Here is a tiny trained network, its code and every weight. The questions are about switching its units off for an input and a class, where a switched-off unit gives its printed mean instead of its output.

import numpy as np


def w(rows, s, z=0):
    codes = np.array(rows[::2]) - 128.0
    scale = np.full(codes.shape[1], s)
    scale[-1] = z or s
    return codes * scale


def norm(h):
    return h / np.sqrt((h * h).mean(-1, keepdims=True) + 1e-5)


def f(y):
    return np.maximum(y, 0)


def log_softmax(a):
    a = a - a.max(-1, keepdims=True)
    return a - np.log(np.exp(a).sum(-1, keepdims=True))


def net(x, mask):
    res = np.array(x, float).reshape(1, 5) / 4 @ E
    u = 0
    for l in range(3):
        y = f(norm(res) @ A[l][:, :-1].T + A[l][:, -1])
        res = res + np.where(mask[u : u + 3], y, B[l][:, -1]) @ B[l][:, :-1]
        u += 3
    return log_softmax(norm(res)[-1] @ U[:, :-1].T + U[:, -1])


A, B = {}, {}
E = w([
[83,106,175,122,128,113,205,70,155,219,159,28],'x0',
[202,184,69,183,146,111,111,254,59,122,122,192],'x1',
[145,55,52,129,140,75,110,119,163,114,30,189],'x2',
[36,149,154,113,151,169,133,138,138,30,140,72],'x3',
[141,69,111,157,126,115,97,199,196,27,81,81],'x4',
],0.0082)
A[0] = w([
[123,98,122,111,38,98,85,57,202,194,112,167,212],'0.n0',
[65,152,188,85,70,127,160,3,67,209,160,141,252],'0.n1',
[218,68,100,137,182,150,142,212,147,119,69,118,74],'0.n2',
],0.0062,0.0028)
B[0] = w([
[183,103,157,48,178,182,121,199,119,71,79,93,188],'0.n0',
[65,102,136,90,239,247,136,168,147,138,39,112,245],'0.n1',
[84,100,48,238,76,162,150,141,153,97,174,128,178],'0.n2',
],0.012,0.011)
A[1] = w([
[126,223,159,157,78,3,78,51,90,151,161,145,1],'1.n0',
[163,124,53,128,141,38,182,119,144,204,192,117,35],'1.n1',
[97,217,137,68,187,132,181,196,103,210,124,124,88],'1.n2',
],0.0061,0.0032)
B[1] = w([
[208,132,161,128,165,175,132,226,153,130,117,186,129],'1.n0',
[103,186,125,202,154,78,237,181,129,176,199,121,136],'1.n1',
[234,216,2,47,108,106,181,180,156,134,140,28,253],'1.n2',
],0.0095,0.0057)
A[2] = w([
[109,130,66,92,200,162,33,165,106,99,71,227,249],'2.n0',
[148,65,177,1,194,133,36,39,155,100,151,139,216],'2.n1',
[67,96,65,140,171,198,210,135,85,205,64,150,186],'2.n2',
],0.0066,0.0019)
B[2] = w([
[61,248,155,61,181,197,79,120,197,127,103,135,255],'2.n0',
[41,147,108,131,141,151,165,118,172,152,143,38,200],'2.n1',
[207,108,158,175,154,109,181,207,125,155,161,88,255],'2.n2',
],0.014,0.0088)
U = w([
[207,213,62,168,166,193,75,206,66,128,91,151,194],'0',
[185,59,93,180,153,80,199,239,84,177,164,145,172],'1',
[192,102,166,125,109,82,145,83,9,140,121,149,4],'2',
[82,161,195,75,253,232,145,125,166,138,148,2,251],'3',
[90,102,132,163,99,147,117,206,96,99,146,158,29],'4',
[156,129,158,132,109,74,175,76,92,213,113,153,4],'5',
[212,109,215,124,105,98,125,106,71,182,115,141,7],'6',
],0.0083,0.0033)

Each question gives the input, the list of numbers given to net, and the class t.
The units are the neurons (one row each of A and B). Each row of codes is followed by its name. A weight is (code - 128) times the scale printed after its matrix; where a second scale follows, it is the last column's (A, B and U).
mask holds one flag per neuron, layer by layer. A switched-off neuron (its flag False) gives its mean, the last column of its row in B, instead of its output. The means were averaged over made-up inputs and are rounded, as every weight is.
A unit's drop is (log p(t) with every unit on - log p(t) with that unit switched off) / (log p(t) with every unit on - log p(t) with every unit switched off).
The circuit of an input: a set's keep is (log p(t) with only the set's units on - log p(t) with every unit switched off) / (log p(t) with every unit on - log p(t) with every unit switched off). Starting from all 9 units, units are removed one at a time, each time the one whose removal leaves the highest keep (on an exact tie, the one counted first), for as long as the keep stays at least 0.8.
circuit, biggest first: the units of the circuit, biggest drop first
top k neurons: the k neurons with the biggest drops, biggest first
top k neurons in layer l: the k neurons of layer l with the biggest drops, biggest first
drop when u is switched off: that unit's drop, to one decimal
input [5,5,0,-5,8], class 1: circuit, biggest first : (2.n0 0.n1)
input [-2,1,8,2,0], class 0: top neuron : (0.n1)
input [-2,-3,0,-2,7], class 4: top 2 neurons in layer 0 : (0.n2 0.n1)
input [8,5,8,7,-1], class 1: top 2 neurons : (0.n1 2.n0)
input [-2,4,-3,-1,3], class 0: top 2 neurons in layer 2 : (2.n2 2.n1)
input [0,7,-5,3,3], class 0: top 2 neurons : (0.n1 2.n1)
input [4,2,1,1,0], class 1: circuit, biggest first : (2.n0 0.n0 2.n2)
input [-1,5,-8,0,-6], class 0: top 2 neurons : (1.n2 2.n1)
input [3,3,8,7,2], class 0: circuit, biggest first : (0.n1 2.n1)
input [-6,2,-4,0,7], class 0: top 2 neurons : (0.n1 2.n1)
input [2,7,8,-5,-4], class 1: top 4 neurons : (0.n1 1.n1 0.n2 2.n2)
input [0,6,0,6,-5], class 0: top 3 neurons : (0.n1 1.n2 2.n1)
input [-1,-3,2,-8,6], class 0: top 2 neurons : (0.n2 0.n1)
input [5,2,3,-4,6], class 1: circuit, biggest first : (0.n1 2.n0)
input [0,4,3,3,7], class 0: top neuron in layer 2 : (2.n1)
input [4,8,1,4,5], class 1: top 2 neurons in layer 0 : (0.n2 0.n1)
input [2,4,1,3,3], class 1: top 2 neurons in layer 0 : (0.n2 0.n1)
input [4,8,-3,5,0], class 0: drop when 2.n2 is switched off : 0.2
input [7,5,4,3,8], class 1: drop when 2.n0 is switched off : 0.3
input [7,8,2,5,4], class 1: drop when 2.n0 is switched off : 0.3
